Below are the code and all the weights of a small trained network. Each question names an input and a class and asks about switching units off, where a switched-off unit gives its printed mean instead of its output.

import numpy as np


def w(rows, s, z=0):
    codes = np.array(rows[::2]) - 128.0
    scale = np.full(codes.shape[1], s)
    scale[-1] = z or s
    return codes * scale


def norm(h):
    return h / np.sqrt((h * h).mean(-1, keepdims=True) + 1e-5)


def f(y):
    return y / 2 * (1 + np.tanh(0.7978845608 * (y + 0.044715 * y**3)))


def log_softmax(a):
    a = a - a.max(-1, keepdims=True)
    return a - np.log(np.exp(a).sum(-1, keepdims=True))


def net(x, mask):
    res = np.array(x, float).reshape(1, 8) / 4 @ E
    u = 0
    for l in range(3):
        y = f(norm(res) @ A[l][:, :-1].T + A[l][:, -1])
        res = res + np.where(mask[u : u + 13], y, B[l][:, -1]) @ B[l][:, :-1]
        u += 13
    return log_softmax(norm(res)[-1] @ U[:, :-1].T + U[:, -1])


A, B = {}, {}
E = w([
[130,128,125,130,126,131],'x0',
[127,128,128,129,130,125],'x1',
[181,76,254,130,69,137],'x2',
[37,235,205,141,127,145],'x3',
[134,114,182,22,232,191],'x4',
[127,127,132,127,127,129],'x5',
[38,57,128,127,97,166],'x6',
[109,70,187,188,200,52],'x7',
],0.0027)
A[0] = w([
[17,10,131,151,112,203,110],'L0N1',
[22,47,89,129,76,199,25],'L0N2',
[104,231,172,175,156,162,73],'L0N3',
[162,199,83,98,73,175,197],'L0N4',
[199,34,62,105,146,125,103],'L0N5',
[109,134,127,152,110,94,143],'L0N6',
[92,125,97,79,82,225,56],'L0N7',
[132,131,119,57,172,196,86],'L0N8',
[55,163,5,156,231,140,7],'L0N9',
[253,204,127,148,171,87,99],'L0N10',
[194,227,106,79,96,131,106],'L0N11',
[78,86,150,147,241,38,122],'L0N12',
[91,203,190,160,158,163,37],'L0N13',
],0.0054,0.002)
B[0] = w([
[194,184,128,89,176,38,232],'L0N1',
[136,149,159,139,209,28,178],'L0N2',
[71,60,93,90,131,102,201],'L0N3',
[115,107,142,198,163,96,247],'L0N4',
[1,126,101,91,95,144,221],'L0N5',
[134,129,121,151,103,119,153],'L0N6',
[136,129,140,175,190,108,168],'L0N7',
[151,137,116,158,145,178,193],'L0N8',
[187,184,170,71,28,135,231],'L0N9',
[140,137,108,93,173,30,240],'L0N10',
[113,108,174,149,183,94,213],'L0N11',
[143,154,90,175,159,174,251],'L0N12',
[91,69,98,76,127,124,178],'L0N13',
],0.0066,0.002)
A[1] = w([
[171,114,133,124,176,237,66],'L1N1',
[65,122,57,78,99,161,42],'L1N2',
[75,137,72,172,175,132,3],'L1N3',
[164,154,127,205,108,123,139],'L1N4',
[10,178,171,113,115,143,123],'L1N5',
[171,115,167,160,94,71,144],'L1N6',
[153,80,72,115,148,90,25],'L1N7',
[129,139,151,147,190,171,91],'L1N8',
[121,90,96,209,105,87,164],'L1N9',
[139,101,127,106,202,164,51],'L1N10',
[51,187,133,30,140,126,104],'L1N11',
[252,166,61,168,168,120,94],'L1N12',
[190,14,37,88,99,146,10],'L1N13',
],0.0044,0.0017)
B[1] = w([
[160,158,113,176,69,194,143],'L1N1',
[78,118,233,124,143,64,108],'L1N2',
[134,116,185,131,103,116,124],'L1N3',
[115,116,92,132,155,177,171],'L1N4',
[59,55,39,77,141,105,184],'L1N5',
[133,143,127,124,101,193,223],'L1N6',
[99,130,195,162,174,111,126],'L1N7',
[84,159,103,168,142,158,159],'L1N8',
[120,184,118,171,151,201,254],'L1N9',
[154,159,107,156,158,174,163],'L1N10',
[162,95,42,119,151,131,232],'L1N11',
[1,115,177,113,167,132,229],'L1N12',
[48,26,90,87,213,156,87],'L1N13',
],0.0041,0.0013)
A[2] = w([
[128,125,107,197,21,7,79],'L2N1',
[170,115,131,40,182,110,121],'L2N2',
[186,109,244,167,131,122,78],'L2N3',
[112,151,77,69,88,132,94],'L2N4',
[74,236,46,164,172,131,116],'L2N5',
[44,149,171,92,108,130,202],'L2N6',
[110,152,108,254,192,183,222],'L2N7',
[53,170,75,104,202,75,153],'L2N8',
[157,211,99,36,52,126,84],'L2N9',
[161,151,111,112,166,75,3],'L2N10',
[147,139,134,46,178,210,206],'L2N11',
[41,63,134,72,109,116,98],'L2N12',
[152,73,243,85,36,160,19],'L2N13',
],0.0056,0.002)
B[2] = w([
[117,225,20,103,238,142,222],'L2N1',
[67,236,101,175,126,103,177],'L2N2',
[165,46,144,68,41,151,143],'L2N3',
[162,101,187,184,139,154,135],'L2N4',
[213,66,222,104,59,202,232],'L2N5',
[136,32,24,177,99,107,157],'L2N6',
[102,87,226,116,83,236,222],'L2N7',
[124,51,193,103,98,120,254],'L2N8',
[243,1,172,150,37,134,141],'L2N9',
[120,151,182,103,156,115,143],'L2N10',
[113,195,21,245,49,38,196],'L2N11',
[147,76,79,97,121,215,153],'L2N12',
[236,135,113,79,52,88,126],'L2N13',
],0.0038,0.0044)
U = w([
[130,184,174,86,226,1,171],'0',
[33,31,37,90,138,116,109],'1',
[251,125,132,104,21,113,54],'2',
[111,94,224,159,135,197,255],'3',
[118,242,77,182,153,194,34],'4',
],0.0092,0.0018)

Each question gives the input, the list of numbers given to net, and the class t.
The units are the neurons (one row each of A and B). Each row of codes is followed by its name. A weight is (code - 128) times the scale printed after its matrix; where a second scale follows, it is the last column's (A, B and U).
mask holds one flag per neuron, layer by layer. A switched-off neuron (its flag False) gives its mean, the last column of its row in B, instead of its output. The means were averaged over made-up inputs and are rounded, as every weight is.
A unit's drop is (log p(t) with every unit on - log p(t) with that unit switched off) / (log p(t) with every unit on - log p(t) with every unit switched off).
The circuit of an input: a set's keep is (log p(t) with only the set's units on - log p(t) with every unit switched off) / (log p(t) with every unit on - log p(t) with every unit switched off). Starting from the 12 units with the biggest drops (on a tie, the unit counted first), units are removed one at a time, each time the one whose removal leaves the highest keep (on an exact tie, the one counted first), for as long as the keep stays at least 0.8.
circuit, biggest first: the units of the circuit, biggest drop first
unit that matters most: the unit with the biggest drop
top k neurons: the k neurons with the biggest drops, biggest first
k most important neurons of layer l: the k neurons of layer l with the biggest drops, biggest first
input [3,2,6,2,-7,4,5,-1], class 4: unit that matters most => L2N1
input [1,0,-6,-1,-6,7,-1,-1], class 2: top 2 neurons => (L0N9; L2N9)
input [-6,-1,4,8,-6,-8,-7,-3], class 1: circuit, biggest first => (L0N3; L0N13; L1N5)
input [-5,4,-7,-4,8,2,7,6], class 4: circuit, biggest first => (L0N12; L2N11; L0N9; L0N3)
input [-7,8,-5,8,-5,-6,-5,8], class 1: 3 most important neurons of layer 0 => (L0N3; L0N13; L0N1)
input [8,4,-8,-5,-5,-1,-5,-4], class 2: circuit, biggest first => (L0N9; L2N9)
input [3,-6,5,7,7,-6,-3,-4], class 1: circuit, biggest first => (L0N3; L1N5; L2N6)
input [-6,8,5,-5,-5,0,3,-2], class 1: top 4 neurons => (L0N9; L0N5; L1N13; L0N12)
input [-6,8,-2,4,8,-2,-2,8], class 3: circuit, biggest first => (L0N12; L2N7)
input [-2,2,-2,5,8,2,-2,1], class 4: top 3 neurons => (L0N5; L2N11; L0N8)
input [-6,0,-2,8,-1,3,8,1], class 0: top 3 neurons => (L0N1; L0N2; L0N5)
input [6,6,3,-4,-4,-1,4,0], class 0: circuit, biggest first => (L0N1; L0N2)
input [4,-3,8,7,5,-7,-6,5], class 2: 3 most important neurons of layer 2 => (L2N13; L2N3; L2N1)
input [-5,3,-3,-2,4,7,5,7], class 3: top 4 neurons => (L0N12; L0N10; L2N7; L2N5)
input [-5,-6,6,-4,0,7,8,4], class 0: unit that matters most => L0N1
input [7,3,-1,7,-6,-5,1,-8], class 3: circuit, biggest first => (L0N4; L2N5; L2N11)
input [-5,-5,0,6,-5,1,1,-4], class 1: circuit, biggest first => (L0N3; L1N5)
input [-8,-2,1,7,-4,-2,8,-5], class 0: 4 most important neurons of layer 0 => (L0N2; L0N1; L0N5; L0N7)
input [-5,6,2,-4,-5,-4,-4,-1], class 4: top 3 neurons => (L2N1; L0N1; L0N3)
input [1,2,-7,-6,-3,-2,-2,4], class 2: circuit, biggest first => (L0N9)
